Below are the code and all the weights of a small trained network. Each question names an input and a target symbol and asks about switching units off, where a switched-off unit gives its printed mean instead of its output.

import numpy as np


def w(rows, s, z=0):
    codes = np.array(rows[::2]) - 128.0
    scale = np.full(codes.shape[1], s)
    scale[-1] = z or s
    return codes * scale


def f(y):
    return y / 2 * (1 + np.tanh(0.7978845608 * (y + 0.044715 * y**3)))


def softmax(a):
    e = np.exp(a - a.max(-1, keepdims=True))
    return e / e.sum(-1, keepdims=True)


def log_softmax(a):
    a = a - a.max(-1, keepdims=True)
    return a - np.log(np.exp(a).sum(-1, keepdims=True))


def net(x, mask):
    ids = ['ΔΘΛΠαγζμτφψ'.index(c) for c in x.split()]
    T = len(ids)
    res = E[ids] + P[:T]
    u = 0
    for l in range(2):
        r = res
        for j in range(2):
            rows = slice(3 * j, 3 * j + 3)
            q, k, v = (r @ M[l][rows].T for M in (Q, K, V))
            z = softmax(np.where(np.tri(T) > 0, q @ k.T / 3**0.5, -1e9)) @ v
            o = O[l][rows]
            res = res + np.where(mask[u + j], z, o[:, -1]) @ o[:, :-1]
        u += 2
        y = f(res @ A[l][:, :-1].T + A[l][:, -1])
        res = res + np.where(mask[u : u + 4], y, B[l][:, -1]) @ B[l][:, :-1]
        u += 4
    return log_softmax(res[-1] @ U[:, :-1].T + U[:, -1])


Q, K, V, O, A, B = {}, {}, {}, {}, {}, {}
E = w([
[198,92,95],'Δ',
[133,92,86],'Θ',
[153,110,141],'Λ',
[86,98,123],'Π',
[226,133,240],'α',
[219,133,247],'γ',
[182,127,223],'ζ',
[62,105,181],'μ',
[48,85,81],'τ',
[90,102,148],'φ',
[2,83,93],'ψ',
],0.0079)
P = w([
[167,167,75],'0',
[159,48,212],'1',
[43,223,73],'2',
[115,33,135],'3',
[86,254,230],'4',
[55,39,130],'5',
[70,235,249],'6',
[178,49,115],'7',
],0.0068)
Q[0] = w([
[123,57,95],'0.h1',
[84,117,180],'0.h1',
[105,181,123],'0.h1',
[122,165,123],'0.h2',
[4,190,157],'0.h2',
[148,214,228],'0.h2',
],0.011)
K[0] = w([
[165,77,106],'0.h1',
[63,72,239],'0.h1',
[72,150,116],'0.h1',
[144,177,135],'0.h2',
[152,224,93],'0.h2',
[2,247,143],'0.h2',
],0.0088)
V[0] = w([
[55,232,125],'0.h1',
[94,119,37],'0.h1',
[77,254,164],'0.h1',
[193,187,187],'0.h2',
[99,124,95],'0.h2',
[215,120,139],'0.h2',
],0.011)
O[0] = w([
[179,216,93,64],'0.h1',
[47,185,118,8],'0.h1',
[254,204,49,94],'0.h1',
[216,107,103,137],'0.h2',
[96,147,131,107],'0.h2',
[195,40,143,88],'0.h2',
],0.0078,0.0018)
A[0] = w([
[222,151,170,68],'0.n1',
[180,36,192,252],'0.n2',
[107,142,207,101],'0.n3',
[2,107,183,172],'0.n4',
],0.005,0.0031)
B[0] = w([
[239,129,33,132],'0.n1',
[3,59,84,253],'0.n2',
[146,87,154,140],'0.n3',
[134,47,132,210],'0.n4',
],0.0043,0.0049)
Q[1] = w([
[206,163,6],'1.h1',
[128,184,56],'1.h1',
[96,127,109],'1.h1',
[164,26,64],'1.h2',
[120,146,254],'1.h2',
[31,168,216],'1.h2',
],0.008)
K[1] = w([
[253,214,104],'1.h1',
[148,168,86],'1.h1',
[121,124,95],'1.h1',
[96,93,82],'1.h2',
[117,154,168],'1.h2',
[151,196,196],'1.h2',
],0.012)
V[1] = w([
[215,157,142],'1.h1',
[175,178,93],'1.h1',
[153,55,187],'1.h1',
[255,126,166],'1.h2',
[159,136,167],'1.h2',
[112,37,127],'1.h2',
],0.0067)
O[1] = w([
[130,197,71,26],'1.h1',
[1,235,75,2],'1.h1',
[254,98,89,247],'1.h1',
[240,121,50,79],'1.h2',
[160,144,97,118],'1.h2',
[91,23,108,189],'1.h2',
],0.007,0.0063)
A[1] = w([
[50,22,125,235],'1.n1',
[127,107,180,140],'1.n2',
[73,172,155,98],'1.n3',
[121,254,92,253],'1.n4',
],0.0094,0.0033)
B[1] = w([
[168,177,163,251],'1.n1',
[132,115,122,170],'1.n2',
[125,226,124,137],'1.n3',
[2,170,42,148],'1.n4',
],0.011,0.018)
U = w([
[176,50,255,110],'Δ',
[193,140,223,186],'Θ',
[126,82,134,254],'Λ',
[111,133,149,146],'Π',
[150,64,15,148],'α',
[169,87,23,129],'γ',
[152,96,24,148],'ζ',
[55,107,11,172],'μ',
[143,199,193,20],'τ',
[92,106,110,99],'φ',
[119,217,169,11],'ψ',
],0.0057,0.0048)

Each question gives the input, a string of symbols that net reads in full, and the target symbol t.
The units are the heads (3 rows each of Q, K, V and O) and the neurons (one row each of A and B). Each row of codes is followed by its name. A weight is (code - 128) times the scale printed after its matrix; where a second scale follows, it is the last column's (O, A, B and U).
mask holds one flag per unit, layer by layer, with each layer's heads first. A switched-off unit (its flag False) gives its mean, the last column of its rows in O or B, instead of its output. The means were averaged over made-up inputs and are rounded, as every weight is.
A unit's drop is (log p(t) with every unit on - log p(t) with that unit switched off) / (log p(t) with every unit on - log p(t) with every unit switched off).
The circuit of an input: a set's keep is (log p(t) with only the set's units on - log p(t) with every unit switched off) / (log p(t) with every unit on - log p(t) with every unit switched off). Starting from all 12 units, units are removed one at a time, each time the one whose removal leaves the highest keep (on an exact tie, the one counted first), for as long as the keep stays at least 0.8.
units of the circuit, in order: the units of the circuit, biggest drop first
most important unit: the unit with the biggest drop
k most important neurons: the k neurons with the biggest drops, biggest first
k most important neurons of layer l: the k neurons of layer l with the biggest drops, biggest first
heads that matter: for each layer, one digit per head in row order, 1 if its drop is at least 0.15 and else 0, layers parted by /
input ψ μ ψ ζ μ, target ψ: units of the circuit, in order => (0.h2; 1.n3; 1.h2)
input τ Λ τ μ ψ Θ ψ, target ψ: units of the circuit, in order => (0.h2; 1.h2; 1.n3)
input ψ φ Λ, target ψ: most important unit => 1.h1
input Θ α ζ Δ, target Δ: 2 most important neurons of layer 1 => (1.n1; 1.n4)
input ψ τ μ α φ, target μ: 2 most important neurons of layer 1 => (1.n4; 1.n1)
input ψ ψ ψ Δ ζ, target ψ: units of the circuit, in order => (0.h1; 0.h2; 1.h2; 1.n4)
input ψ τ μ Λ Π, target μ: 3 most important neurons => (1.n4; 1.n1; 0.n2)
input γ ζ μ τ ζ, target μ: heads that matter => 11 / 10
input Δ Π μ Λ ζ Λ γ, target μ: 3 most important neurons => (1.n4; 0.n1; 1.n1)
input φ Θ Π τ μ ψ Θ, target μ: 2 most important neurons => (1.n4; 1.n1)
input μ Π α, target μ: 3 most important neurons of layer 0 => (0.n4; 0.n2; 0.n1)
input μ ψ Δ, target μ: heads that matter => 10 / 10
input Θ Λ ψ μ μ μ τ, target μ: heads that matter => 11 / 01
input Λ μ μ Λ μ, target μ: most important unit => 0.h1
input τ ψ μ Π τ ψ, target Θ: 3 most important neurons of layer 1 => (1.n1; 1.n4; 1.n3)
input Δ α Λ Π μ γ γ, target μ: 4 most important neurons => (0.n1; 1.n4; 1.n1; 0.n4)
input Θ Δ ψ Λ, target Δ: heads that matter => 10 / 10
input μ Δ μ μ Λ, target μ: 3 most important neurons => (1.n4; 1.n1; 0.n2)
input μ φ ψ, target μ: 3 most important neurons => (1.n4; 0.n2; 1.n1)
input μ α Θ, target μ: heads that matter => 10 / 10
input γ Λ μ Λ Π, target μ: heads that matter => 11 / 10
input ψ τ Δ, target ψ: most important unit => 1.h1
